Here is a tiny trained network, its code and every weight. The questions are about switching its units off for an input and a class, where a switched-off unit gives its printed mean instead of its output.

import numpy as np


def w(rows, s, z=0):
    codes = np.array(rows[::2]) - 128.0
    scale = np.full(codes.shape[1], s)
    scale[-1] = z or s
    return codes * scale


def f(y):
    return np.maximum(y, 0)


def log_softmax(a):
    a = a - a.max(-1, keepdims=True)
    return a - np.log(np.exp(a).sum(-1, keepdims=True))


def net(x, mask):
    res = np.array(x, float).reshape(1, 7) / 4 @ E
    y = f(res @ A[0][:, :-1].T + A[0][:, -1])
    res = res + np.where(mask, y, B[0][:, -1]) @ B[0][:, :-1]
    return log_softmax(res[-1] @ U[:, :-1].T + U[:, -1])


A, B = {}, {}
E = w([
[147,120,247,166,45,74,138,184,170,156,172],'x0',
[138,144,176,112,113,180,117,35,176,101,147],'x1',
[126,132,100,148,84,25,45,51,82,88,174],'x2',
[69,42,131,129,123,116,59,86,152,150,87],'x3',
[39,165,141,146,137,169,125,121,102,69,223],'x4',
[132,69,117,220,172,152,127,120,112,152,78],'x5',
[145,132,165,43,170,156,187,156,115,116,36],'x6',
],0.011)
A[0] = w([
[123,41,138,198,141,172,183,137,156,166,108,255],'N0',
[198,247,157,89,151,144,255,183,168,121,154,184],'N1',
[134,212,113,112,112,69,42,115,99,57,201,200],'N2',
[18,99,133,162,149,152,118,142,110,116,110,185],'N3',
[194,87,73,62,180,130,150,99,181,124,51,175],'N4',
[175,33,202,145,32,132,92,129,235,169,188,156],'N5',
],0.0075,0.0036)
B[0] = w([
[178,134,85,118,153,156,127,121,200,154,148,202],'N0',
[169,227,125,102,124,159,178,172,126,116,107,255],'N1',
[86,113,80,146,37,97,133,106,76,67,167,219],'N2',
[47,66,91,112,147,167,152,121,171,117,129,170],'N3',
[193,120,134,82,167,114,70,103,28,151,92,218],'N4',
[96,140,245,196,148,84,124,99,141,151,164,229],'N5',
],0.012,0.015)
U = w([
[153,115,56,207,139,177,172,213,147,142,182,13],'0',
[85,136,17,162,87,83,80,110,67,18,183,252],'1',
[187,253,151,64,130,165,199,214,129,105,96,147],'2',
[122,115,184,209,163,125,95,82,223,208,142,3],'3',
[52,59,116,62,253,211,140,119,181,109,85,77],'4',
[158,96,124,50,171,129,22,99,28,157,52,24],'5',
[148,66,81,150,173,29,102,231,141,184,32,116],'6',
[63,122,233,123,90,75,149,172,134,143,151,180],'7',
],0.0083,0.0012)

Each question gives the input, the list of numbers given to net, and the class t.
The units are the neurons (one row each of A and B). Each row of codes is followed by its name. A weight is (code - 128) times the scale printed after its matrix; where a second scale follows, it is the last column's (A, B and U).
mask holds one flag per neuron, in row order. A switched-off neuron (its flag False) gives its mean, the last column of its row in B, instead of its output. The means were averaged over made-up inputs and are rounded, as every weight is.
A unit's drop is (log p(t) with every unit on - log p(t) with that unit switched off) / (log p(t) with every unit on - log p(t) with every unit switched off).
The circuit of an input: a set's keep is (log p(t) with only the set's units on - log p(t) with every unit switched off) / (log p(t) with every unit on - log p(t) with every unit switched off). Starting from all 6 units, units are removed one at a time, each time the one whose removal leaves the highest keep (on an exact tie, the one counted first), for as long as the keep stays at least 0.8.
circuit, biggest first: the units of the circuit, biggest drop first
top k neurons: the k neurons with the biggest drops, biggest first
drop of u: that unit's drop, to one decimal
input [1,2,1,2,4,4,2], class 4: top 3 neurons : (N5, N2, N3)
input [3,-3,4,0,-3,4,-3], class 3: circuit, biggest first : (N1, N5)
input [7,-1,4,-4,0,5,-8], class 7: circuit, biggest first : (N5, N2)
input [3,-6,-6,2,4,8,-8], class 3: circuit, biggest first : (N1, N2)
input [-2,-5,1,5,7,7,-4], class 4: circuit, biggest first : (N3)
input [-2,8,-1,-7,-8,8,-4], class 5: top 2 neurons : (N4, N1)
input [5,-4,4,0,-5,3,-5], class 3: top 2 neurons : (N5, N1)
input [2,4,1,1,-8,-4,0], class 3: top 2 neurons : (N5, N2)
input [8,0,-8,1,-6,-4,-6], class 3: circuit, biggest first : (N5, N0)
input [2,-5,7,7,-4,4,0], class 3: drop of N2 : 0.1
input [-4,-8,-3,5,-5,-5,5], class 5: drop of N3 : 0.0
input [-7,8,-2,2,0,0,-1], class 5: drop of N4 : 1.2
